In the rows, 128 means zero.
[ 98 119 164 129 135 129  78 118 192 119  69 116 144  82 131  59  73 216
 113  91 180 140 147 133 124  75 146 165 127 120 159  98 125 128 117 188
 120 152 185 120 102 126 121 150 107  69  81 111 153 131] -> 7
[148  78 124 132 129  99 112  98  89 161  99 105 124 124 115 116 154 131
 111 148 118 136 128 100 109 146 153 122  97 100 141 131 106 146 132 110
  97  88 130 125 136 161 142 118 147 115 106 105 133 117] -> 6
[156  50 130 141 142 119 117  62  90  92 122 186 105 144  77 138 144 130
 160 150 105 109 157  95 147 155 130  93 142 152 119 153 118 100 152  80
  59 106 147 100  94 150 100  83 152 123 135 123 130 129] -> 4
[ 81 103 107 108  94 131 110  91 182 111 107 141 113 107 138 110  83 156
 148  98 150 101 132 139 153  89 186 132  97 194 156 131 119 124 109 172
 110 170 142 142 127 173 147 150  92 114 125 120 156 125] -> 3
[104 159 150 108 119 117 127 117 157 131 102 150 169  75 118  95  85 173
 142 138 172 124 133 156  93 112 156 124 125 138 163  88 155 162 130 131
 121 142 130 122 135 144 139 108 137  70 111 153 131 122] -> 8
[ 68 131 168 141 128 144 108  96 116 174 136 140 156 127  49  88 119 147
 175  74 125 169 158 176 146 123 155 131  83  82 133 163 152  91 121 128
 169 140 173 116 133 201 104 138 114 122 150 113 128 112] -> 1
[179  90 126 111 110 128 165 122 147 153 101 148 134 121 160 165 167 111
 115 125 132 151  94 101 117 179 164 128 130 146 141 162 123 101 127  81
  75 130 119 110 100 107 158 103  78 127 120 109 108 138] -> 6
[ 97  76  86 164  68 112 107 177 176  96 130 142  60  45 124 120 116 152
  32 156 159  78 114 148  88 117 145 194  74 165 186  93 116 123 118 119
 123 114  98 119 104 141 188 171 157  94 128 146 216 104] -> 5
[158 113 138 175 149 119 142  64 118 134 109 159 131 137  90 164 143 138
  64 124 140 125 137  82 168 173 159 113 122 133 101 157 116 137 114 113
  90  98 112 114  98 134 156 129 127 104 139 141 132 152] -> 4
[ 98 128 147 133 195 105 134  91 154 128 108 102 178  34 159 127  87 213
  33 123 180 145 128 144 144 114 207 134  99  43 131  76 140 121  82 131
 129 160  88 165 114 119 177 157 129  95 144 155 167 125] -> 0
[ 92 129 131  87 127 195 153 118 141 180 142 106 148 103  57 117  95 113
 122  75 134 153 125 125 173 128 124 154  90 113 106 157 120 104 163 118
 152 139 176 117 155 154 122 157 115 110 157 119 115 143] -> 5
[164 163 166  79  94 141 125 146 128 121 113 138 150 131 160 131 102 130
 127  99 105 144 105 172  89 135 126 128 150 124 122 138  99 150 113 156
 123 146  98 167 115 100 138 145 178 119 104 146 194 105] -> 2
[151 155 133 126 110 119  61 150 126 121 126 131 141  87 152 158 134 147
 118 106  98 130 119 140 107  92 102 151 173 168 125 130  82 161 113 153
 117 138 102 162 141 107 144 145 193  87 157 165 198 130] -> 1
[ 79 114 155 105 136 134  84 121 102 148 139 100 149 116  96 106 133 100
 149  78 130 164 139 153 132 109 169 128 104  97 174 178 123 131 134 130
 133 135 170 126 133 180 127 131  96 136 160 121 147 120] -> 1
[153 132 146  82 111 122  99 153 118 142 102 137 141 130 118 129 114 126
 125 112  91 132  87 175  74 112 151 159 115  97 134 136  99 180  97 150
  91 139 109 162 160  92 155 113 201  98 115 132 208  82] -> 6
[ 75 168 137  53 146 129 126 128 122 202 107 134 150  99 119  87 142 158
 150 130 112 148 122 154  87 126 159 110 113  67 194 149 132 106 113 132
 124 126 126 163 168 170 177 120 133 106 158 105 124 153] -> 6
[152  86 157 141 109 145 153 107 121 129  95 155 102  91  93 132 151 185
  31 100 104 155 125 116 187 186 137 109 131 111 103 127 107 138 143 116
  94 105 150 132 114  91 161  93 141 121 163 114 124 146] -> 5
[137 104 149  92 115 140  78 128 133 128  91 153 145 148 138 124 134 137
 118 111 112 143 124 204  84 116 118 150 134 118 150 176  91 173 123 124
 112 115 128 140 102 128 136 121 179  55  97 135 208 135] -> 1
[114 119  79 137 192 183 175 149 176 108 145 163 177 161 243 112  80 211
 165 122 150 118 157 137 113  77 148  87 144  93 111  62 127 113 148 165
 175 132 115 119 126 149 102 140  97 123  69  93 153 159] -> 2
[132 142 137 104 126 156  95 138 125 117 121 154 113 108 137 119 123  94
 120 115  89 160 101 170  98 141 141  94 123 124 136 129  99 164 125 138
  94 128 110 143 121 126 143 122 154  97 125 121 216  79] -> 8
[128 105 117 170  96 129 132 107  99 148  84 174 158 133  38  97 133 153
 117 132 156 121 167  44  95 146  70 145 133 125 121  91 109 105 114 157
  91  91 165 116 125 177  90 147 145 114 109 102 130 104] -> 6
[ 83 120 120 110  97 133 128  96 147 115  80 168 158 109 134  91  85 206
 140 161 157 108 113 176 113 111 139 149 119 100 151  87 119 140 122 171
  95 128 138 131 136 115 135 130 121  97 152 135 145 131] -> 3
[ 83 128 135 118 138 152 100  84 119 163 124 118 135 118  83 144 127 128
 148  99 121 161 127 156 140 125 177 107 100  90 150 146 129 110 135 136
 144 131 169 101 151 173 117 145 114 116 164 126 158 140] -> 4
[106 142 121  98 144 152 102  82 130 197 115 151 183 103 115  93 137 126
 127  86 115 189 145 160 155 134 145 127 103  28 152 154 120 121 127 138
 153 130 140 112 137 199 143 145 110 121 168 115 159 157] -> 0
[ 75 163 145 114 139 132  87 113 118 158 133 138 149 113  66  98 113 115
 157  98 127 158 139 175 159  99 153 165 108  96 152 191 104 114 130 124
 129 132 170 134 112 219 138 136  98 116 168 120 162 121] -> 1
[ 73 122  89  62 101 118 122 145 189 106 107 180 164 119  94 107 105 139
 117 137 154  95 146 118 127  67 132 199 141 116 200 123 116 145  95 151
 144 132 145 135 142 172 158 147 120 105 131 117 141 143] -> 1
[178 139 144  87 101 138  96 147 140 128  96 141 115  91  96 150 151 103
 115  99  91 137 112 142 113 155 121 124 123 116  99 145  84 146 122 123
  94 124  93 153 127 108 133 134 187  84 126 129 171  89] -> 5
[131 118 145 147 166 137 109  74 121 135 105 171 147 139 115 147 171 132
 134 145 116 120 116 119 149 160  92 117 104 158 129 127 116 133 144 107
 121 102 105 121 118 139 147  99 130  61 126 127 106 126] -> 8
[ 74 127 169 110 106 148 138 101 109 165 120 139 130 116  68  97 133 140
 147  96 126 137 113 189 143 122 157 109 114  54 151 162 139 123 138 140
 115 140 163 123 131 144 122 130  88 119 183 105 153 137] -> 3
[196 151 139 115 121 142 134 111 121 113 115 172 142  26 135 210 103 124
  59 141 118 104  93 119 127 151 112 114 133 134 177 125 116 161 129 149
  75 126  82 207 131  76 119 156 150 144 134 134 197 149] -> 5
[ 76 160 129 139 149 136 106 105 101 180 128 115 148 125  76 108 133 111
 160 116 132 136 146 155 137  79 137 122 115  85 153 177 128 118 128 153
 150 154 131 132 133 192 119 140  92 127 161 118 141 142] -> 1
[173 142 132 103 145 152 102 139 126 129 123 141 157 148 142 145 150 159
 130  87 113 141  97 178  74 187  88 111 135 112 153 141  96 151 121 106
 116 153  89 171 138  57 131 125 188  65  96 111 200  82] -> 7
[150 135 141 104 139 112  82 121 144 109 103  96 141 152 116 167 137 160
 162  92  89 126 134 171  68 126 114 127 113  95 142 108  97 148  92 130
 121 137 109 161 145 104 130 116 195  44 124 127 184  96] -> 3
[ 73 106 154 135 101 152 132 112  99 133 114 120 180 117  73 139 131 128
 147 109 148 127 134 171 133 144 163 133  90 126 139 165 129 124 134 154
 158 132 151 116 176 216 130 140 112 123 129 121 123 131] -> 5
[134 139 194 144 150 115 131 107 145 162  75 166 176 146  98 120 121 179
 123 126 110 150 125 108  74 181 133 108  82  98 142 121 147 153 109 131
 101  72 145 143 131 105 150 113 139  41  86 110 136 122] -> 6
[148 128 124 112 110 145  84 101 130 133 103 153 135 134 125 132 135 131
 113 112 110 142 121 180  95 143 139 120 124 119 151 132  93 170 118 160
 116 135 125 158 135  87 140 133 156  85 146 128 188 103] -> 4
[169 144  94 215 151 105  45 111 174 141  77 203 106 141  46 179 187  56
 129 182 117 124 178 139 105  92  91 187  78  98 159  74 146 146 113  94
  99 138 113 100 113 112 136  42  99  74 169 137 119  46] -> 8
[ 95 119 115  90  95 136 133 118 158 117 107 161 143 119 133 117  82 157
 119 125 151 134 138 142 123 102 174 122 114 116 137 105 135 147 116 140
 132 151 133 154 124 112 115 134 117 125 102 127 144 100] -> 1
[ 70 134 117 104 106 157 119 134 148 123  98 145 146 132 125 107  93 199
 127 108 149 118 108 136 103  93 123 171  77 128 173  94 135 124 114 136
 132 154  96 129 132 101 146 146 154 103 102 120 140 118] -> 7
[105 126  58 121 201 154 154  97 147 105 126 151 163 108  83 111  67 168
 131 148 189  81 145 175 123 120 104 114 136  92  84 102 162 112 155 105
 160  97 128 170 119 168  54 155  74 111 140 135 182 103] -> 1
[152 146 109 116  66 149 106 143 135 132 138 126 113  87 137 155 120 132
 132 104 110 110  88 144  80 135 102 144 167 112 130 119  88 145 100 151
  67 137  80 169 160  51 132 170 186 101 191 117 210 142] -> 3
[101 134 156  69 124 111 124 118 150 117 106 174 140 103 134  90 139 166
 131 136 148 141 121 156 122 167 189 141  89 143 203 103 140 139 129 116
 148 140 113 117 123 192 116 189 154 174  73 123 121 109] -> 2
[167 132 143  86 127 133 115 143 130 100  99 127 151 167 130 124 136 156
 124  47 108 158 139 181  73 131 131 115 124 114 116 119 106 152 125 120
 119 157 115 138 129  90 134 121 179  82 137 140 191  95] -> 2
[137 113  90 129 149 141 102 117 106 137  83 106 144 182 150 173 183 179
  76 121 138 125 105 178  84 147 124  77 167  82  98 125  92 174  91 127
 118 146  94 158 117  94 154  98 192  57 112 155 194 128] -> 4
[136 129 102  77 131 143 155  81 150 115 101 165 110 137  97 145  70 128
 153 162  96  84 124 128 100  99 130  84 130 150 147  95 124 118 118 187
 134 140  95 109 148  83 110  90 141 107  98 157 137 119] -> 4
[115 150 165 118 153 154 124 141 103 193 136 119 158  44  76 146 138 143
 127  74 119 149 114 155 121 161 139 115  81  70 195 127 114  92 157 124
 144 130 116 111 153 170  99 183 118 144 203 114 160 129] -> 5
[104 107  83 103 118 169 128  84  90 175 117 131 177 131  93  95 117 143
 156  92 131 169 144 163 144 100 154 113  86  69 171 149 127 154 155 113
 145 142 164 101 123 207 132 138 124 130 174 120 150 139] -> 4
[164 175 165  77 129 142 106 161 141 100  81 147  96  87 136 135 150 112
 122 108  85 151 120 179 110  90  84 113 119 114 116 141  97  90 124 153
  69 171 102 193 121  62 113 133 178  86 131  63 195  55] -> 7
[137  96 132 115  80 138 119 104 126 150  90 137 127 117  83 144 138 135
 124 112 123 132 121  86 137 210 110 105  98 113 150 116  92 127 124 129
 102 112 141 124 127 119 117 119 161 121 127 112  93 113] -> 5
[ 98 125 168 101 157 143  98  98 121 160 131 141 148 136 113 124 116 116
 181  84 115 139 139 160 148 140 171 122 108  77 169 168 110 101 135 153
 159 120 141 113 133 200 133 126 105 140 148 122 155 129] -> 2
[154 128 119 106 116 121 117 176 137 112 105  59 108  99 201 150 135 128
  77 105 167 170  63 177 119 142 157 155 122 127  59 108 114 164 142 137
 116 149 162 120 112  74 148 112 172 123 136 190 182  61] -> 6
[ 89 117 104 100 123 131 120 109 149  94  93 149 155 128 164 108 114 160
 123 158 178 112  75 177 131  89 126 136  83 139 100 102 141  99 122 163
 105 180 136 124 162  76 124 141 121  92  85 140 127  98] -> 7
[ 64 128 164 150 126 140 111  72 108 144 120 122 166 134 144 132 141 114
 146 128 156 148 141 161 140 131 164 121  95  62 123 153 128 123 139 160
 146 152 134 141 141 127 122 157 100 109 158 104 128 140] -> 0
[ 51 161 142 112 119 167 103 110 112 157 114 134 131 117  50 128 161 135
 161  83 147 161 148 131 127 112 152 105 110  75 156 116 131 137 161 128
 138 153 163 121 127 156  91 157  92 111 164 114 149  98] -> 3
[138  91 146 148 136 130 111 105 126 157 111 173 123 129  94 130 148 111
 102 130 111 145 174  80 149 148 115 111 127 174 146 158  95 116 136 121
  99 115 138 120 109 158 130 111 129 113 120 111 132 108] -> 1
[172 134 142  87 114 126 105 136 118 140 106 149 129 116 137 120 144 153
 144  96 104 140 113 166  66 130 146 140 147 105 128 136 101 146 114 142
  92 148  96 150 145  79 144 104 201  91 125 129 183 111] -> 6
[ 91 122 107  76 101 121 160 119 161 115 103 172 138 119 110  82  94 144
 122 161 153 105 110 136  86  93 173 155 112 119 169  97 132 147 106 182
 102 159 142 124 185  82 157 131 129 101 113 119 120 127] -> 6
[132 110 145 151 143 149 115 112 117 139 102 176 133 144 114 165 177 152
 109 125 122 141 121  81 157 158  76 131 120 126 176 137 113 107 147 112
 107 117 135 102  97 121 121 108 130 122  94  97 128 135] -> 7
[121 128 114 105 105 129 132 121 170 131  84 161 131 110 124 128 108 171
  76 134 135 119 119 125 130 138 121 132  95 146 153  97 122 148 142 140
 123 137 142 140 128 111 125 156 132 115 114 134 144 142] -> 5
[ 75 136 148 101 132 153  88 111 119 175  96  84 122 113  80  81 147  71
 173 110 146 163 156 143 115 120 173 128 108  24 123 157 142 118 124 157
 113 103 141  97 140 190 109 141  89 149 180 115 109 125] -> 3
[148 139 113  50 154 149 113 138 134 135 126 138 105 150 143 121 146 111
 108  94 140 107 118 158 119 156 142  91 152 112 143 115  82 195 118 149
 103 141 106 143 174  87 118 114 212 138 119 133 124 129] -> 2
[ 92 151 140  88 166 181 134  63 102 164  96 111 129 127  49 188 180 121
 174  80 105 176 118 158 189  85 138  93  98  83 146 189 138  78 155  95
 142 167 171 111  85 213  84 132  97 110 128  83 137 168] -> 4
[ 96 126  83  96 125 154 152  99 166 121  91 165 145 129 132 128 109 178
  94 158 148 133 123 150 105 121 166 113 131 135 166  82 127 151 120 161
 138 159 134 110 152 108 131 156 127 111 118 137 142 146] -> 4
[141  80 106  84 115 142  71 134 141 147 118 191 149 148  76  71 122 133
 178  98 130  94 151 130 122 118  85 154 116  90  91  89 107 117 109 125
 102  73 139 104 165 156 123  63 206  92 124 140 109  85] -> 2
[142  20  37 143  95 176 110  86 107 120  49 119 127 144 104 175 150 120
 104 140 152  96 127 117 120 190  73 111 148 146 163 132  49 102 113 133
 121 121  93 135 103 161 139 104  87 104 141 100 164  58] -> 7
[ 91 161  57  47 115 123 153 101 134  91  88 153 160  65 126  69 118 181
 132 132 192 139 115 143 142  80 167 144 108  95  96  99 132 129 125 177
 137 134 141 122 145 196 162 137 162  92  92 150 140 115] -> 6
[ 80 111 147 132  79 147 127 153 109 165 124 128 132 103 106  73 105 115
 159  99 121 137 134 106 135 118 148 121  83  72 154 171 131 113 169 144
 103 123 140 131 110 158 141 138  91 157 182  77 162 121] -> 5
[121 121 119  94  81 135 123 133 164 164  77 190 171 150 168 118  76 218
 168 118 103 108 106 116 122 107 108 134 131 133 172  88 155 102  93 106
 137 176  93 147  89 143  99 156 115 188 114 135 110 137] -> 7
[140 109 133 157 129 162 106  79 139 127  83 154 121 142  74 147 155 142
 124 102 110 139 124 113 120 159 138  98 125 124 137 131 117 143 113 131
  86  97 133 119 101  82 144  77  95  64 138 110 118 133] -> 4
[162  90 133 141 129 131 127 104 109 147 119 151 127 141 118 153 166 123
 104 133 111 137 145 102 120 144 118 107 123 142 145 142 112 118 143  94
  73 109 135 106 121 114 132 106 149 106 148 112 123 154] -> 4
[130 116 147 122 110 144  92 137 128 115 110 125 147 115 125 133 102 147
 122 103 115 147 157 167  88 123 130 151 146 132 124 132 100 147 111 157
 142 137 112 173 131 119 125 135 174 106 136 129 202  77] -> 1
[101 117  98  84 122 145 137  83 172 128 104 166 153 117 124 113  84 185
 112 130 132 130 125 133 128  94 183 146 104 102 188  90 120 147 107 149
 132 147 133 120 136 115 150 158 125 100 127 121 132 162] -> 4
[137 146 167 145 100 119 101  73 134  86 118 190 149  99 133 171 127 145
 122 134 128 128 127 143  98 170 119 154 138 107 158 131  78 128 108 142
  92 143  98 155 104  74 126 184 184  52 139 123 189 145] -> 0
[ 71 140 155  95 142 153  85  98 114 159 127 124 158 123  54  98 129 100
 159 105  99 164 158 155 117  74 141 158 104  66 183 170 133 134 133 135
 167 126 155 142 145 170 127 151  91 100 154 105 138 139] -> 1
[141  63 134 173 194 145 138  69  67 118 145 134 189  93 102 115 131 189
 125 151 119 143 128  75 131 159 137 125 151 125 186 111 122 115 133 133
  86 121 126  95 147 124 141 112 129 151 153 120 113 161] -> 4
[121 119 123  85 127 170  95 148 106 131 119 108 144 145 123 125 122 144
 174  78 111 128  89 183  59 131 140 123 110 135 151 124  83 189 112 124
 119 151 118 169 134 102 155  96 189  53 110 143 166  59] -> 6
[ 77 147 113 170  82 153 107 100 149 120  89 156 143 132 190 103 111 164
 136 155 197 131 148 167  69 124 183 109 127 136 102  89 104 128 107 171
  93 161  90 145 104 116 102 145 103  96  63 110 123 123] -> 0
[147  64 135 102 181 145 129  79 142 113  96 153 123 146 161 162 187 231
 131 113  83 116  95 130 186 152 111 113 142 149 113 122 110 100 157  79
 124 120  99 117 153  68 132 100 142  77 122  82  87 183] -> 7
[156 126 131  91 120 149  94 133 121 129  99 146 119 133 136 124 164 142
 118  95 126 135  99 186  65 124 141 162 128  89  91 116  77 149 111 148
 108 131  89 134 135  59 138 128 203  52 116 146 172  94] -> 6
[146 163 130  84 131 131  90 126 112 105 125 155 142 115 110 144 133 118
 115  95  80 143 119 151  97 119 114 118 144 137 143 156 113 166 120 147
 118 125  92 180 145  96 148 116 161 103 140 149 213 114] -> 1
[ 64 136 140  92 108 151 113  82 106 154 140 136 118 107  59  93 124 157
 158  74 140 137 140 161 151 115 163 122 124  67 177 140 116 111 142 147
 124 157 173 143 138 160 100 145 100 141 180  95 151 137] -> 3
[170 135 130 101 121 145 118 138 128 147 119 123 136 108 134 160 120 105
 131 105 129 138 114 151  85 109 157 142 134 111 108 129  99 175 114 146
 110 150 118 126 158  92 136 123 198  79 114 158 164 107] -> 6
[ 59 148 110 101 124 155 144  78 164 122  76 147 154 115 127 138 109 164
  98 153 170 140 121 167 139 163 159 168 100 125 138 106 109 131 113 174
 147 155  98 119 162 129 144 159 156 112 132 124 134 131] -> 0
[134 101 106 137 158 120  85  99 119 146 101 138 129 184  88  96 175 129
 121 117 134 147 152 121 125 160 103 135  95 140 154 116  99 130 138 108
  99 136 155  99 137 159 115 121 149 131 119 111 115 109] -> 2
[114  40 201 140  93 111  89  69 115 115  85 168 115 123 140 122 195 189
 121 114 144 116 145 178 143 214 141  91 157 148 163 122 125 146 131 127
 101  95 176 133 158 112 132  57 156  91 176  97  65 165] -> 8
[164 117 135 104  62 121 107 132  88 134  97 105 131  91  92 205 154  91
 129  64 111 159 135  44 159 117 151  72  92 123  91 140 119 146 132  35
  61 119 142 117  84 190 116 127 167 116 130 160  94 140] -> 5
[138 108 116 114  80  84 175 110 143 132  97 167 110 116 110 139 139 150
  96 187 141 136 112  44 136 252 154 109 174  80 162 127  77 107  93 102
  52  91 163 150 102 121 177  95 127 122 120  78 108 110] -> 6
[148  81 129 114  99  92  93  88  84 110 135 141 157 161  93  79 164  79
 156 107  82 135 129  95  88 100 119 166  40 158 207 121  98 112 167 160
 136  73 170  97 171 146 127 130  43 117 109  85 104 105] -> 6
[142 131 116 132  86 135 112 131 102 137 115 111 114 151 149 165 148 138
  86 119 108 135 114 186  84 130 133 126 148  83 144 120 109 204 122 118
 132 150  76 171 136  75 158  97 188 101 139 116 212 123] -> 8
[119 116 100  85  95 127 126 110 153 116  98 165 171  89 118 118  90 184
 110 109 152 124 131 159 127  97 149 144 117 130 173  89 142 156 104 146
 150 145 131 148 134 154 111 138 129 141 109 139 146 121] -> 1
